[ 63 -19  21 -31 -71 -32  33] -> (208)
[-23 -17  33 -16   5 -38  -3] -> (154)
[ 19   8 -20  -3   7 -16  22] -> (67)
[  9  -8  43 -45  -1 -60  -9] -> (75)
[ 25 -10   8  -5 -24  18  10] -> (129)
[-56  -1  19  24  88 -44   2] -> (19)
[-10   2 -17  -5  -7  40 -11] -> (104)
[ 21  24 -19 -28 -10  -7 -18] -> (120)
[-14  32  15  11 -13   1   7] -> (6)
[ 37   3  50 -38 -20 -50  -2] -> (72)
[-14  32  15   0 -13   1  14] -> (175)
[ -6   6   8  31   7  28 -11] -> (17)
miss (75): [ -8  -1   9  43 -60 -45] => [-9]
miss (208): [ 63 -32 -19  33 -71  21] => [-31]
miss (67): [-20  -3   8   7  22  19] => [-16]
miss (175): [  0  15 -14  14  32 -13] => [1]
miss (17): [ 31  28   6  -6   8 -11] => [7]
miss (120): [ 21 -10 -28  24  -7 -18] => [-19]

[-14  21 -64   7  16  15 -14  28 -20   0  17 -19 -12   0   6   2 -25 -34
  14 -11  11  -4 -41 -33   8   3  16 -39  12   0   7 -10  18] = (59)
[-14  21 -64   7  16  15 -14  28 -20   4  17 -19 -12   0   6 -59 -25  21
  14  -9  15  -2   4 -13  39 -18  32 -19   1   0   3   4  21] = (94)
[ -4   5 -41   9  -5   4  20  40  32   6 -28  -7  -3  17   5 -24  75  -1
 -28  -4 -20   8 -18  -2  37  37 -29  -3  13   0  -4  11 -17] = (44)
miss (59): [-19   3  16  16  15 -34 -14 -12   7 -20  11 -25 -33 -41  17   2   0  28
 -11  12   8 -10  18  -4 -64  14  21   0   0 -39 -14   7] => [6]
miss (59): [ -4 -14  16 -12 -19   7  28   0  14  12  17 -10  21  16 -11   0   0   2
 -39 -64   8  15   7 -14 -34   3  11 -25   6 -41 -20  18] => [-33]
miss (94): [ 21   4 -20 -14   1  28 -12   0  17  21  15   0  -2 -59 -25 -19  15  -9
 -14  32   7 -19  16 -18 -13  39 -64   6   4  14  21   4] => [3]
miss (59): [-12   8  11  28 -11   6  17   0  16   0 -14  16 -34 -19  -4  14   7 -33
   0  12 -20   7   2  18 -14 -25 -10 -41 -64  21  15 -39] => [3]

[  6 -11   5 -14   5  75   2 -32 -16   2 -25  -7  17  -1 -33 -14 -49   0
  76] = (108)
[ -5  -7  -5  -6   7  36  -3  22  -3  -3 -41  -6   4 -27 -18  73 -26  -3
  29] = (99)
[  6 -12  22 -26 -25  77   1  -9 -38   1  25  -9  20  16 -38  -8 -58  -1
 -11] = (36)
[-14  -5  -6  10 -48   2  -6  58   2  -4 -41  -6  -4  11 -12 -58 -19  -1
  23] = (13)
miss (13): [ 58 -58  23 -48  10 -14 -41  -1  -6  -6  -4  -5  -6  -4 -19 -12   2   2] => [11]
miss (108): [  5 -33   2 -32  76   5 -25  -7 -49 -11   6   0 -14 -14   2 -16  -1  17] => [75]
miss (108): [-14  75   2   2   5  17 -25  -7 -49   5 -11   6  76  -1 -14 -16   0 -33] => [-32]
miss (99): [ -5  -3  -6  -3  29  73 -18  -6  -5 -27  -3   4  36  22  -3 -41   7  -7] => [-26]
miss (108): [-11 -16  76 -25  17 -32   2 -33 -49  75  -7   5  -1 -14   0 -14   5   2] => [6]

[-14  11   9  -9  16 -14  10   7  11 -50  -2  -3  12  26  -7 -10  52  -2
   2   8 -50 -32 -29   3   2  18  -1 -17   3  24  14 -13   8]  (62)
[  0 -43  15 -12  31   6  15 -11 -21 -41  -5  -1   0  22 -56   2 -91 -11
  -2  -4  46 -16   4   5  14   1   2   9 -35   3 -16  22  -8]  (134)
[ 16  35  16  -7 -12  45  19  -7  25 -10  -5   1  -6  -1 -47 -52  50  -1
   0  12 -74  -9  25   0 -13   6 -15 -11 -17 -26 -14   2  17]  (84)
[ -3 -23  32  20 -12  21 -16 -18  20 -64  30   6  10  14  70 -11 -25  -5
  22  21  22  12  50  -1 -10  -7  -1   6   5   7  24   8  -1]  (83)
[  6 -11 -30   1  40  18  -6  -9 -15  -5  11   9  -8   5  11  19  21   1
 -17   3 -31 -20   5   5 -20  11   2  -1  32  28 -13 -13   3]  (121)
[  7 -68   3 -16  18   5  15  -1 -20  44   1  -7  14  10  53 -43 -36  13
 -43  -9 -11 -16  17  -3   8  -7  -1  33  32 -48  70  13   2]  (101)
miss (101): [  1 -16  32  14 -68 -20  18  70  -1  -3  53  33  10 -43   5  13  -7 -11
   8  -9   7  -1  15 -43   3  13  -7  44 -16 -36 -48  17] => [2]
miss (134): [-11 -12   5  22  -2  15 -91   6  -4  14   3   0   4 -43   9 -11   1 -16
   2   2  -1 -21 -16   0  -5 -41 -35  -8  31  46  22  15] => [-56]
miss (101): [ 33 -68  -3  15   1   7  -1  10 -36  44   3  70  -7  53   5  -7 -43 -11
  18 -48  -1 -20 -16  14   8  17 -16  -9  13 -43   2  13] => [32]
miss (83): [ -7  14 -16 -18  10  22  -1  70  22  -3  12   5  -5  24  50  20   8 -23
 -25  21 -64   6  21 -10   7  -1   6  -1  20 -11  32 -12] => [30]
miss (101): [ -3 -43  17  53 -68   7  -1 -36 -16  14 -20 -48   3   5  15  13  13  18
  70 -16 -43   8  -1  -7  10 -11  -7  -9  44  33   2  32] => [1]
miss (101): [ -1   8  17  33 -48   1 -68   3  18  -3  -7 -11 -36 -43  15 -16 -20  13
  44  10  -1  53   2 -43 -16  32  14   7  -9  -7  70  13] => [5]

[-95 -27  49 -54  58  31  69  23 -28  50 -27] : (103)
[-96 -26  54 -51 -25  32  71  21 -31  38 -29] : (51)
[-97 -22  70 -43  63  29  74  13 -36  27 -37] : (100)
[-97 -24  59 -49  60  30  71  17 -32  34 -33] : (130)
miss (103): [ 49 -95  58 -27  50 -28 -27 -54  31  23] => [69]
miss (103): [-54  69  23 -27 -28 -27 -95  31  50  58] => [49]
miss (51): [-51 -25 -29  21  54  71 -96  32  38 -31] => [-26]

[  2   4 -57  72  40  39 -63 -23  -2  22  36  34   9 -34 -17  39] : (14)
[ -2   4  38  70  -2  24  51 -13  -3  17  21  25   7  43  -9  23] : (137)
[ -2   4  38  70  29  24  51 -13  -3  17  21  25   7  43  -9 -11] : (58)
[  4   6  65  40  26  25  90 -27  -3  15  10  26   7   4 -21  23] : (26)
[ -3  16 -28 -19   2  17 -34 -11  -1  20  -7  20   7  12  -8 -18] : (46)
miss (137): [-13  -9  17  23  70  -2  25  51  21  -3   7  24  43  -2  38] => [4]
miss (26): [ 25   7   4  15   6 -21  -3 -27  10  26  90   4  23  65  26] => [40]
miss (46): [  7  20 -19  -7 -34  16  20  -1  17 -18 -11   2  -3  12 -28] => [-8]

[-82  34  12 -74 -46] : (66)
[-34 -19  -2 -14 -29] : (5)
[ 71 -65  55 -31  88] : (27)
miss (5): [-19 -34 -14  -2] => [-29]
miss (27): [ 71  55 -65 -31] => [88]
miss (5): [-29 -34 -19 -14] => [-2]
miss (5): [-14 -19 -29 -34] => [-2]

[ 23  -4  75 -85   4 -17] -> (52)
[-30  13  12 -31  19 -29] -> (113)
[-26 -24  75 -65  29  13] -> (56)
miss (113): [ 19 -31 -30  12  13] => [-29]
miss (52): [  4  -4  75 -17 -85] => [23]
miss (56): [ 29 -65 -24  13  75] => [-26]
miss (113): [-29  19 -30 -31  13] => [12]
miss (52): [ -4   4 -17  23  75] => [-85]

[ -5   6  -3   3   3  -2  -3   1  10  -1   1   1   4  -9   0 -14 -10  -1
  -1  -2  -1  -2  14   2  -3   8  26  -3  -9   0   0  -9  15  -3  -1  -8
  -3  20  -2  17  -8  18   2   1   2   1  21 -26  -2   2 -22  -2   2  -1
  -1  17  -8 -20  11 -13  84] = (151)
[ 25  -6   6  -6   4  -2  -3  -8 -17  -1   0   1  -6   1   3  -1  -5   4
   5   0  16   0  -3  -1   9  -4  -2   5  -6  -2  -2   0  18   1   4   1
  -2  -5   0 -34  26 -11   0  -2   1   9  -3  -5   2   5 -14  -3  -8   0
  -3  -8  11   7  -7 -16 -37] = (4)
[ 10  -4   0   6   4   0   1   0   4   1  -1 -11  -5  -7  -1   1  -4   0
   0   5  -1   0  -1   0   5 -12  -1   0  -4  -8   3  -6  -7  -2   4  -5
  -8   1  -2  -8   0  -5  -2  -1   0  -2  -5  19   0   5   0   2  -5  -2
  -4  -2  -4 -13  -6 -17   2] = (149)
[ -3   0   3  -5  -2  -1   3  -3 -17   0   0   8   4  11   2   4   6   0
   1  -6  -3  -1  -8  -1  -4  12  -8   0  16  -3   0   9  -7   4  -3  10
   5  -7   4 -19   7 -10   0  -2  -1  -1 -14  44   4   3 -15   3  -3   5
  -1 -10 -11  11  -8  36 -48] = (93)
[ -4   7  -3  -4  -3   3  -2  10   7   1   5  -1  -1   0  -2  -6  -4   0
  -1  -7   5   0  -5  -1   1  -5   6  -2  -1   9   3  -2  -3  -1  -1  -3
  -7   1   0 -34  -1  -1  -1   3   0  -2  -7 -13  -1  12  -3   7   4   3
   2  -4  -7   1   5   8  -4] = (158)
[ -7   3   1  -3   1  -3   4  -5 -18  -2  -2  19   7  -6   6 -13  -5  -1
   3   1   0  -2  -2   0  -7  -6 -11  -3  -3 -10  -5   2  13   0  -4   9
  14   3  -1  53  -5  -7   0  -1   4  -1  16 -37   3  -3  29  -7  -1  -5
   0   7   7 -12   4 -26  25] = (7)
[ 20   0   3  -5  -2  -1   3  -3 -17   0   0   8   4  11   2   4   6   0
   1  -6  -3  -1  -8  -1  -4  12  -8   0  16  -3   0   9  -7   4  -3  10
   5  -7   4 -19   7 -10   0  -2   0  -2  -8  -9  -1   0  21  -2   0  -2
   4  -3  10  19  -5  15 -42] = (114)
q: [ 20   0   3  -5  -2  -1   3  -3 -17   0   0   8   4  11   2   4   6   0
   1  -6  -3  -1  -8  -1  -4  12  -8   0  16  -3   0   9  -7   4  -3  10
   5  -7   4 -19   7 -10   0  -2   0  -2  -8  -9  -1   0  21  -2   0  -2
   4  -3  10  19  -5  15 -42] => (114)
miss (114): [  0   0   3  -3  -3  -7   3  -5 -42  -3  20  -2  -3   9   4  -1   2  -8
   0  21  -1  -1  11  -2   0   0  10  -5  -6  16  -7   0  15   4   4   4
   0   4  -1  -4  -8  -9   6 -10   5  10 -17   0  -8   0   8  -3  -2   7
  -2  -2   1  12   0 -19] => [19]
q: [ -3   0   3  -5  -2  -1   3  -3 -17   0   0   8   4  11   2   4   6   0
   1  -6  -3  -1  -8  -1  -4  12  -8   0  16  -3   0   9  -7   4  -3  10
   5  -7   4 -19   7 -10   0  -2  -1  -1 -14  44   4   3 -15   3  -3   5
  -1 -10 -11  11  -8  36 -48] => (93)
q: [ -7   3   1  -3   1  -3   4  -5 -18  -2  -2  19   7  -6   6 -13  -5  -1
   3   1   0  -2  -2   0  -7  -6 -11  -3  -3 -10  -5   2  13   0  -4   9
  14   3  -1  53  -5  -7   0  -1   4  -1  16 -37   3  -3  29  -7  -1  -5
   0   7   7 -12   4 -26  25] => (7)
miss (4): [  6 -11  -3  -1  -3   0  -8  -5  -3  -6 -17   0  -2  -2  -6  -6  25  18
 -34   0   4   4  16   1  -5  -2   9  -5  -2   1   0  -1   2   5  -8  -8
  26   0  -6   3  -7   1  11   5  -2  -2   0   0   5  -1 -14   4  -3   7
   1  -3 -37   9 -16   1] => [-4]

[  8  14  47 -35 -17]  (12)
[-16  23  -5  36  -7]  (146)
[-13  13  46  19 -11]  (49)
[ -9  12  62  13 -18]  (161)
[-10  14   5   4  -1]  (133)
[-17  16  72  30  15]  (204)
[ -6  21  36 -11  25]  (76)
[ 12  16  20 -46 -23]  (43)
[-14  18 -71   5 -70]  (188)
[ -3  18  -4 -24   4]  (153)
[ -1  19  30  20 -18]  (79)
miss (161): [ -9  13 -18  12] => [62]
miss (188): [-70  18 -14   5] => [-71]
miss (79): [ 20  -1  30 -18] => [19]
miss (153): [  4 -24  -4  18] => [-3]
miss (204): [ 15  30  72 -17] => [16]

